Each row of numbers belongs to one of the things below and depends on some of the facts about them. Some rows are named. Which thing is each other row?

Some facts about the things:
(breskal, zudrur, flugo); (breso, zudrur, daklu); (brete, zudrur, lukluzok); (brogra, zudrur, flitrur)
(brudol, zudrur, kobor); (daklu, zudrur, veskane); (dipo, zudrur, voflak); (drasol, zudrur, plumer)
(dredol, zudrur, pugu); (dreflos, zudrur, gridoflin); (dreska, zudrur, trusten); (dresor, zudrur, rokekli)
(driga, zudrur, rikela); (ferom, zudrur, dipo); (fezi, zudrur, dresor); (flafla, zudrur, raflur)
(flaflen, zudrur, lerek); (flelu, zudrur, flafla); (flevi, zudrur, drasol); (flinis, zudrur, sazazil)
(flitrur, zudrur, kleplotal); (flugo, zudrur, degutem); (gaplo, zudrur, geva); (geva, zudrur, lurogra)
(gibir, zudrur, kluris); (greser, zudrur, klogrik); (gridoflin, zudrur, tragi); (grogrul, zudrur, gaplo)
(gruge, zudrur, sizo); (gugor, zudrur, breso); (guste, zudrur, dreflos); (klabu, zudrur, triskin)
(klavo, zudrur, dratris); (kleplotal, zudrur, vodaflus); (klibon, zudrur, stuskale); (klugrel, zudrur, tremim)
(kluris, zudrur, seleto); (kluzel, zudrur, fedo); (kobor, zudrur, grogrul); (latu, zudrur, sebriror)
(lerek, zudrur, brogra); (loflur, zudrur, tuluk); (lukluzok, zudrur, fezi); (lurogra, zudrur, skabrutrim)
(mostak, zudrur, flaflen); (noler, zudrur, gruge); (nuni, zudrur, latu); (nusta, zudrur, stabre)
(pamal, zudrur, kluzel); (pebim, zudrur, loflur); (plalik, zudrur, klavo); (plugo, zudrur, siplom)
(plumer, zudrur, brudol); (plutin, zudrur, klugrel); (pudeska, zudrur, tregradok); (pugu, zudrur, nusta)
(raflur, zudrur, trastus); (redral, zudrur, nuni); (rifos, zudrur, pudeska); (rikela, zudrur, redral)
(rokekli, zudrur, noler); (seleto, zudrur, tabel); (siplom, zudrur, dredol); (sizo, zudrur, patre)
(skabrutrim, zudrur, logros); (skofedak, zudrur, saplom); (stabre, zudrur, mostak); (staplan, zudrur, brabral)
(stifar, zudrur, zupos); (stofi, zudrur, grimas); (stuskale, zudrur, flagek); (tabel, zudrur, stifar)
(tragi, zudrur, klemivak); (trastus, zudrur, greser); (tripo, zudrur, rifos); (triskin, zudrur, turetril)
(trusten, zudrur, truti); (truti, zudrur, klabu); (turetril, zudrur, skofedak); (turim, zudrur, ziskiras)
(veskane, zudrur, klibon); (vifan, zudrur, driga); (vodaflus, zudrur, stofi); (voflak, zudrur, staplan)
(vomakor, zudrur, guste); (voser, zudrur, flekom); (bifim, pidrul, torol); (brabral, pidrul, ziskiras)
(brete, pidrul, brabral); (brogra, pidrul, nusta); (daklu, pidrul, flitrur); (debo, pidrul, kostoton)
(degutem, pidrul, flevi); (deklaskol, pidrul, tremim); (digro, pidrul, klabu); (donus, pidrul, togi)
(dozi, pidrul, voflak); (dratris, pidrul, drasol); (dreflos, pidrul, loflur); (dresor, pidrul, sazazil)
(driga, pidrul, brogra); (drigrar, pidrul, flekom); (droplem, pidrul, flelu); (fedo, pidrul, klibon)
(ferom, pidrul, plidel); (fifik, pidrul, stabre); (flafla, pidrul, noler); (flaflen, pidrul, saplom)
(flekom, pidrul, grimas); (flelu, pidrul, tritris); (flevi, pidrul, dipo); (flugo, pidrul, vaskodra)
(gezul, pidrul, gibir); (gibir, pidrul, patre); (greser, pidrul, gruge); (gridoflin, pidrul, truti)
(grogrul, pidrul, tuluk); (gruge, pidrul, dresor); (gugor, pidrul, lurogra); (guste, pidrul, tratra)
(klabu, pidrul, plugo); (klibon, pidrul, klugrel); (klodri, pidrul, paskim); (klogrik, pidrul, zupos)
(klugrel, pidrul, klodri); (kluris, pidrul, kleplotal); (lerek, pidrul, trutro); (logros, pidrul, piflis)
(lukluzok, pidrul, rifos); (lurogra, pidrul, gezul); (mostak, pidrul, nuni); (nenom, pidrul, tregradok)
(noler, pidrul, nenom); (noplobur, pidrul, toflaster); (nuni, pidrul, greser); (nusta, pidrul, pamal)
(pamal, pidrul, raflur); (paskim, pidrul, pebim); (patre, pidrul, latu); (pebim, pidrul, daflu)
(pedrin, pidrul, turetril); (piflis, pidrul, flafla); (plalik, pidrul, drigrar); (plelu, pidrul, bifim)
(plidel, pidrul, fedo); (plobrodrar, pidrul, breskal); (plugo, pidrul, flaflen); (raflur, pidrul, veklil)
(rifos, pidrul, dreflos); (rikela, pidrul, staplan); (rokekli, pidrul, daklu); (saplom, pidrul, sizo)
(sazazil, pidrul, rikela); (sebriror, pidrul, flugo); (seleto, pidrul, diloril); (sirus, pidrul, grogrul)
(sizo, pidrul, sebriror); (skabrutrim, pidrul, stuskale); (skofedak, pidrul, kluzel); (stabre, pidrul, dozi)
(staplan, pidrul, plelu); (stifar, pidrul, gugor); (stuskale, pidrul, mostak); (tabel, pidrul, digro)
(tepli, pidrul, plalik); (toflaster, pidrul, logros); (togi, pidrul, geva); (tragi, pidrul, degutem)
(tratra, pidrul, kluris); (tregradok, pidrul, pedrin); (tretror, pidrul, triskin); (tripo, pidrul, tragi)
(triskin, pidrul, guste); (trusten, pidrul, plobrodrar); (truti, pidrul, fifik); (tuluk, pidrul, klogrik)
(turetril, pidrul, seleto); (turim, pidrul, brudol); (vaskodra, pidrul, debo); (veklil, pidrul, skabrutrim)
(vifan, pidrul, dratris); (voflak, pidrul, livok); (ziskiras, pidrul, gridoflin); (zupos, pidrul, brete)

Some rows with their names:
11 -1 5 -7 7 -8 -10 -1 -3 7 -6 6 -4 -6 -8 -8 -3 2 1 1 -3 6 5 -6 5 -3 -3
 -2 2 5 7 6 4 4 0 -4 14 -5 12 0 -7 9 -6 -8 -8 4 -3 -7 1 -1 -2 -1 -> plobrodrar
0 -9 11 -4 12 -19 -3 -16 -9 0 -3 17 -21 -8 -7 -10 0 -12 -15 -10 4 -12 -6
 5 -4 -3 -1 0 2 3 10 13 -12 9 20 16 25 8 -16 -9 -17 -13 -4 -12 1 -7 6
 -14 3 9 1 2 -> voser
9 3 15 -10 1 -10 -6 -1 -2 -6 -14 8 -8 -8 -9 -7 0 -2 -1 0 0 -2 3 -6 1 -5
 1 -3 8 5 12 9 3 8 7 -9 14 -10 17 -3 -6 6 -14 -7 -2 4 -3 -17 6 2 2 -5 -> plalik
-2 -17 38 6 35 -44 -10 -12 -12 35 17 -7 -18 -40 1 18 -26 -16 -10 16 12
 12 -8 39 -13 -11 13 9 10 20 8 -4 -9 6 5 4 -16 11 -49 16 10 -11 7 -45 2
 -13 -19 4 10 12 -1 -8 -> pugu
4 -15 -14 -4 24 -13 -15 -14 -7 24 9 9 -14 0 -3 -14 -4 -1 -10 -11 -2 4 -2
 3 0 3 -14 -3 -11 6 -4 6 -7 -4 3 26 28 15 -21 2 -14 -7 14 -11 -16 -3 5 1
 -7 0 -6 9 -> klemivak
32 -38 6 23 28 33 9 -40 -33 13 29 15 -16 -22 -4 -17 -23 27 -15 -18 19
 -34 -42 11 12 -10 1 17 -9 -5 42 -17 -31 33 20 -13 17 9 -19 -14 -24 22
 -1 -15 -9 13 3 3 -37 -11 -3 25 -> stofi
11 -1 5 -7 7 -8 -10 -1 -2 6 -6 6 -4 -7 -8 -8 -3 1 1 0 -2 6 5 -6 4 -3 -4
 -2 2 5 6 6 4 4 0 -4 14 -5 13 0 -9 8 -5 -8 -8 5 -3 -9 1 -1 -2 -1 -> togi
1 -12 2 -4 17 -17 -7 -15 -9 7 1 14 -19 -5 -7 -13 -1 -8 -14 -11 2 -7 -5 4
 -2 0 -6 -2 -3 5 6 9 -10 4 14 20 27 11 -18 -4 -15 -11 2 -11 -5 -5 6 -9
 -1 7 -1 5 -> dipo
6 5 16 -12 0 -9 -7 -1 -1 -10 -19 10 -11 -5 -8 -8 2 -3 -1 -1 1 -6 2 -6 -1
 -2 3 -3 7 7 12 11 2 10 10 -8 16 -9 21 1 -4 5 -18 -6 -1 4 -1 -20 8 3 5
 -5 -> gibir
1 -28 -27 -19 -2 8 -48 17 3 1 3 4 -4 -16 -21 -7 -8 -5 -18 -10 -5 25 19
 -19 0 39 -8 10 -10 24 10 -10 21 2 -14 7 40 -10 8 26 -1 7 1 -9 -25 28 19
 -4 -1 14 16 0 -> patre
3 0 19 -4 10 -6 -13 7 5 7 -28 22 14 -3 -6 -12 -6 15 6 -5 -14 3 21 -14
 -26 2 10 9 5 15 10 -7 -9 4 -5 3 2 -2 7 -18 -14 7 -5 4 -18 12 14 5 5 -10
 -4 -8 -> raflur
6 -10 16 -11 11 -7 -14 -13 -21 7 -8 15 -7 16 18 -30 -1 0 -15 7 -2 4 -3 9
 6 6 9 2 17 6 -7 11 18 14 -14 -9 19 -24 28 16 4 18 -6 -14 -21 -8 3 -17 0
 -3 6 -4 -> klodri
20 -3 -16 1 6 -6 -13 11 7 -3 -15 2 -3 10 -6 -7 -10 7 15 7 -11 10 5 3 1
 -5 -15 -8 -10 8 5 8 8 -18 1 2 18 -7 7 2 8 8 9 -6 -9 3 -5 -10 -9 1 -7 4 -> turetril
0 -2 -11 -17 -24 -2 -45 16 11 -10 15 -1 -7 -17 -28 -3 -1 5 -15 -4 4 16
 21 -23 2 40 -6 11 1 19 38 2 17 1 -23 10 46 9 17 9 -10 -6 -26 -22 -19 14
 2 0 -2 17 12 7 -> gruge
2 -13 2 -3 19 -17 -7 -16 -9 12 4 13 -17 -6 -5 -11 -2 -8 -13 -9 1 -5 -3 4
 0 -1 -6 -1 -4 4 5 9 -11 5 13 19 27 11 -20 -5 -16 -10 5 -13 -5 -5 6 -8
 -2 6 -2 6 -> tritris
7 7 14 -16 15 -5 2 -5 10 31 7 26 -19 -6 -27 -14 23 -14 19 14 -25 24 22
 -20 24 -21 4 -1 -9 -14 -13 12 -1 43 20 -19 12 1 24 5 -18 22 6 -7 6 -10
 4 -10 27 -18 -11 16 -> grogrul
-2 -8 13 -5 9 -21 -2 -15 -8 -6 -8 18 -23 -9 -9 -9 1 -13 -16 -12 5 -15 -5
 3 -5 -1 -2 -1 3 2 11 14 -12 9 22 18 29 9 -15 -10 -17 -15 -6 -10 3 -6 6
 -17 5 11 4 0 -> vomakor

Which thing is each row?
No name comes twice in this set of rows, the named rows included.
9 12 9 -8 -3 -10 -20 6 8 9 -1 6 4 -2 -12 -9 1 20 5 2 -4 7 17 -13 -8 6 -2
 3 3 10 22 6 0 -1 -18 7 19 14 13 -12 -13 2 -18 -12 -18 1 -6 7 -2 -6 -8 5 -> nuni
9 9 0 -7 23 -25 3 -20 -8 -1 -27 7 -22 21 12 -17 1 8 0 -20 8 -23 -21 10
 -16 -12 -16 -19 -6 4 -2 23 -12 -28 13 38 22 20 -14 -10 -8 -19 -9 1 -12
 -15 -14 -7 -10 -8 -13 0 -> fezi
3 -14 3 -1 18 -19 -6 -17 -11 8 5 13 -15 -8 -5 -14 -2 -8 -15 -11 2 -2 -6
 3 1 -3 -8 -1 0 1 3 10 -7 2 10 19 25 10 -22 -9 -21 -9 6 -12 -5 -2 5 -6
 -2 6 -2 3 -> livok
10 18 4 -12 -16 -11 -18 -1 4 -1 13 -6 -15 -4 -16 -6 6 8 -1 6 8 3 5 -8 16
 7 -8 -5 5 1 28 20 11 0 -12 1 33 12 25 1 -9 -2 -30 -25 -8 -7 -20 -7 -4 4
 -2 10 -> rikela
7 3 17 -11 -2 -11 -6 -1 -1 -11 -17 10 -10 -8 -10 -9 0 -4 -2 -2 1 -4 2 -7
 -1 -3 2 -3 8 6 14 11 3 7 10 -4 16 -7 16 -4 -9 2 -17 -6 -1 3 -3 -18 7 3
 4 -6 -> flelu
12 -2 3 -4 6 -8 -9 1 -1 4 -8 5 -4 -6 -8 -7 -3 1 4 3 -4 6 6 -4 4 -4 -4 -2
 1 6 7 5 4 3 1 -5 13 -6 13 -1 -6 9 -4 -9 -6 6 -2 -11 -1 1 -2 0 -> noplobur
3 -13 -6 -5 21 -16 -12 -14 -8 14 2 12 -17 1 -3 -13 -1 -5 -11 -12 0 -3 -4
 4 -4 2 -9 -3 -8 5 0 9 -8 -2 9 25 30 13 -19 0 -12 -11 6 -8 -11 -6 4 -4
 -3 3 -3 7 -> latu
12 -4 14 30 12 1 17 -10 -28 23 17 -36 27 -7 -1 7 -6 -21 -10 -2 17 -28 24
 8 18 -17 -14 -3 10 27 10 -1 -1 33 -3 -9 -12 -13 32 -14 -14 7 0 -14 -6 8
 12 11 -12 30 -10 -8 -> lerek
2 1 28 -6 8 -9 -7 6 3 -1 -30 22 9 -7 -7 -10 -5 8 3 -4 -11 -3 18 -12 -23
 -2 12 9 10 13 14 -2 -10 10 4 -2 1 -5 10 -20 -14 6 -10 2 -9 9 13 -4 9 -5
 -1 -11 -> pamal
15 30 3 -13 -10 -17 -15 0 6 -6 -6 -10 -12 13 -4 -9 5 23 8 -1 11 -6 -3 -6
 -1 3 -14 -12 4 6 25 24 8 -22 -18 16 30 21 23 -3 -5 -9 -36 -16 -18 -11
 -30 -1 -11 -6 -11 7 -> dresor
11 4 -2 -13 8 -9 -12 0 -6 22 -10 1 1 -20 -8 4 -5 8 -1 -5 1 4 0 -8 7 -4
 -5 -12 2 1 1 3 -11 -1 0 -11 16 -4 19 4 -10 8 -9 1 -7 11 -3 -23 6 5 3 -6 -> vaskodra
19 25 6 -12 14 -19 4 -6 -2 -6 -42 -2 -9 25 13 -15 2 20 17 -9 6 -16 -15 2
 -14 -20 -13 -23 0 5 -1 21 2 -33 1 15 8 4 19 -6 1 -1 -21 5 -16 -7 -25 -9
 -8 -18 -16 -6 -> lukluzok
16 1 -10 -10 14 -8 -16 3 0 14 -10 1 -2 5 -1 -11 -3 10 5 -3 -3 9 1 -5 -2
 -2 -13 -7 -6 9 -2 8 8 -15 -10 8 18 0 9 3 -2 7 -1 -2 -20 4 -8 1 -2 -7 -7
 1 -> skofedak
13 -3 -1 -2 3 -7 -9 4 3 -5 -13 7 -6 0 -9 -6 -6 2 6 5 -8 5 6 -2 4 -4 -7
 -4 -2 6 10 7 4 -2 7 -3 17 -8 10 -1 -1 7 0 -9 -3 5 -2 -14 -3 4 -2 0 -> seleto
1 -15 4 -3 19 -17 -8 -19 -12 12 4 16 -18 -3 -2 -15 -1 -8 -16 -9 1 -5 -4
 7 -1 1 -4 0 -2 4 2 10 -10 8 10 18 27 8 -17 -2 -13 -9 5 -13 -8 -9 7 -8
 -2 6 0 5 -> daflu

Now the same things, written a new way:
Known rows:
-3 -1 5 0 -7 1 11 -6 -12 8 -2 -6 -> flagek
-3 13 -11 -8 24 -41 -2 -34 -3 12 -13 10 -> nusta
4 4 2 -3 3 1 5 13 -3 13 -1 -4 -> rifos
7 4 6 -6 6 5 -6 21 0 12 -3 -1 -> tripo
-13 24 3 -4 8 -41 -15 -4 1 15 -26 -11 -> flaflen
-3 14 2 -10 3 -42 4 -3 4 11 -31 -19 -> lerek
8 2 7 -7 6 11 -10 24 0 12 -3 -1 -> flelu
4 1 4 -1 1 9 5 15 -5 13 2 -4 -> rokekli
9 2 7 -6 6 11 -10 27 1 13 -3 0 -> gugor
1 -1 6 -6 -3 4 -5 6 -7 7 -8 -1 -> diloril
6 10 9 4 -4 -12 38 5 -8 6 7 -2 -> gruge
0 1 1 -3 4 1 4 10 -3 15 -2 -5 -> klodri
-6 8 14 -12 -11 -32 6 2 6 8 -44 -31 -> stofi
3 4 2 -2 3 -1 4 11 -4 13 -2 -5 -> drigrar
9 2 8 -6 6 13 -10 26 1 12 -3 0 -> vifan
10 14 5 1 -1 -12 16 18 -6 6 -1 -3 -> staplan
8 3 -3 -1 -1 -8 5 -6 -10 14 7 -19 -> brabral

Rows to name:
No name comes twice in this set of rows, the named rows included.
4 19 -12 -11 18 -51 -15 -25 -6 11 -13 -5 -> stabre
23 0 6 -9 9 26 -34 33 3 13 0 -7 -> brete
15 2 3 -5 4 7 -13 12 -4 13 5 -13 -> truti
4 -2 10 -6 -1 14 -10 12 -6 7 -7 0 -> breso
3 -6 8 -2 6 15 17 1 2 15 -3 -1 -> raflur
-12 9 6 8 -3 -2 5 4 -9 17 3 -8 -> sebriror
12 3 2 -4 2 -1 -5 4 -6 14 6 -15 -> gridoflin
3 2 2 -1 1 4 7 12 -5 13 2 -4 -> triskin
-3 6 38 -19 1 1 9 31 0 15 26 3 -> flevi
-8 2 -1 4 -6 -11 32 -9 -14 14 11 -10 -> patre
7 9 4 -1 1 -7 8 14 -5 9 -3 -5 -> bifim
-1 -3 24 -9 -6 17 2 15 -8 10 12 2 -> kobor
11 4 1 -4 3 -4 -5 6 -5 14 3 -14 -> fifik

